Here is a tiny trained network, its code and every weight. The questions are about switching its units off for an input and a class, where a switched-off unit gives its printed mean instead of its output.

import numpy as np


def w(rows, s, z=0):
    codes = np.array(rows[::2]) - 128.0
    scale = np.full(codes.shape[1], s)
    scale[-1] = z or s
    return codes * scale


def norm(h):
    return h / np.sqrt((h * h).mean(-1, keepdims=True) + 1e-5)


def f(y):
    return y / 2 * (1 + np.tanh(0.7978845608 * (y + 0.044715 * y**3)))


def log_softmax(a):
    a = a - a.max(-1, keepdims=True)
    return a - np.log(np.exp(a).sum(-1, keepdims=True))


def net(x, mask):
    res = np.array(x, float).reshape(1, 6) / 4 @ E
    u = 0
    for l in range(2):
        y = f(norm(res) @ A[l][:, :-1].T + A[l][:, -1])
        res = res + np.where(mask[u : u + 5], y, B[l][:, -1]) @ B[l][:, :-1]
        u += 5
    return log_softmax(norm(res)[-1] @ U[:, :-1].T + U[:, -1])


A, B = {}, {}
E = w([
[239,181,115,142,133,145],'x0',
[183,95,4,158,177,175],'x1',
[20,118,193,156,251,100],'x2',
[181,165,189,222,253,177],'x3',
[141,37,61,152,205,216],'x4',
[109,73,38,65,79,117],'x5',
],0.0074)
A[0] = w([
[255,156,49,236,141,179,2],'0.n0',
[115,206,251,170,239,167,29],'0.n1',
[148,124,200,221,194,76,117],'0.n2',
[143,125,142,152,191,227,62],'0.n3',
[74,4,50,152,195,160,24],'0.n4',
],0.0071,0.0048)
B[0] = w([
[255,131,88,117,125,89,251],'0.n0',
[72,218,250,118,192,88,255],'0.n1',
[113,153,148,159,179,165,223],'0.n2',
[91,157,72,173,64,110,174],'0.n3',
[25,4,99,138,171,184,235],'0.n4',
],0.0082,0.0035)
A[1] = w([
[204,153,54,153,113,131,33],'1.n0',
[98,158,143,85,40,119,14],'1.n1',
[50,79,72,148,148,175,24],'1.n2',
[99,195,193,155,153,166,88],'1.n3',
[79,153,158,78,1,83,2],'1.n4',
],0.013,0.0036)
B[1] = w([
[186,165,167,107,193,182,216],'1.n0',
[111,127,102,120,91,94,198],'1.n1',
[97,70,95,130,77,156,219],'1.n2',
[53,154,183,213,200,87,222],'1.n3',
[174,165,108,96,47,10,254],'1.n4',
],0.014,0.0071)
U = w([
[130,151,124,83,51,37,87],'0',
[221,159,128,105,167,211,3],'1',
[45,173,226,199,198,111,183],'2',
[53,6,88,117,131,209,215],'3',
],0.017,0.0007)

Each question gives the input, the list of numbers given to net, and the class t.
The units are the neurons (one row each of A and B). Each row of codes is followed by its name. A weight is (code - 128) times the scale printed after its matrix; where a second scale follows, it is the last column's (A, B and U).
mask holds one flag per neuron, layer by layer. A switched-off neuron (its flag False) gives its mean, the last column of its row in B, instead of its output. The means were averaged over made-up inputs and are rounded, as every weight is.
A unit's drop is (log p(t) with every unit on - log p(t) with that unit switched off) / (log p(t) with every unit on - log p(t) with every unit switched off).
The circuit of an input: a set's keep is (log p(t) with only the set's units on - log p(t) with every unit switched off) / (log p(t) with every unit on - log p(t) with every unit switched off). Starting from all 10 units, units are removed one at a time, each time the one whose removal leaves the highest keep (on an exact tie, the one counted first), for as long as the keep stays at least 0.8.
units of the circuit, in order: the units of the circuit, biggest drop first
top k neurons: the k neurons with the biggest drops, biggest first
drop of u: that unit's drop, to one decimal
input [-8,4,5,-2,-8,-2], class 0: units of the circuit, in order	(1.n4, 0.n4)
input [-3,-1,6,-6,-7,-6], class 0: units of the circuit, in order	(1.n4)
input [6,-6,-7,6,5,-6], class 2: top 3 neurons	(0.n1, 1.n3, 0.n2)
input [0,5,0,5,4,1], class 3: top 3 neurons	(0.n4, 1.n2, 1.n4)
input [7,8,8,4,5,3], class 3: units of the circuit, in order	(0.n4, 1.n2)
input [-5,-6,-4,-1,8,-6], class 3: top 2 neurons	(1.n2, 0.n1)
input [7,-5,-7,1,-1,0], class 1: top 2 neurons	(1.n0, 0.n1)
input [2,6,5,7,5,2], class 3: top 2 neurons	(0.n4, 1.n2)
input [-1,0,-6,-2,6,-1], class 1: top 2 neurons	(1.n0, 0.n0)
input [-1,0,-4,2,1,-3], class 1: drop of 0.n0	0.2
input [5,-3,-3,1,-6,-5], class 2: drop of 1.n3	0.4
input [-2,5,-4,4,-4,-1], class 1: drop of 0.n1	0.0
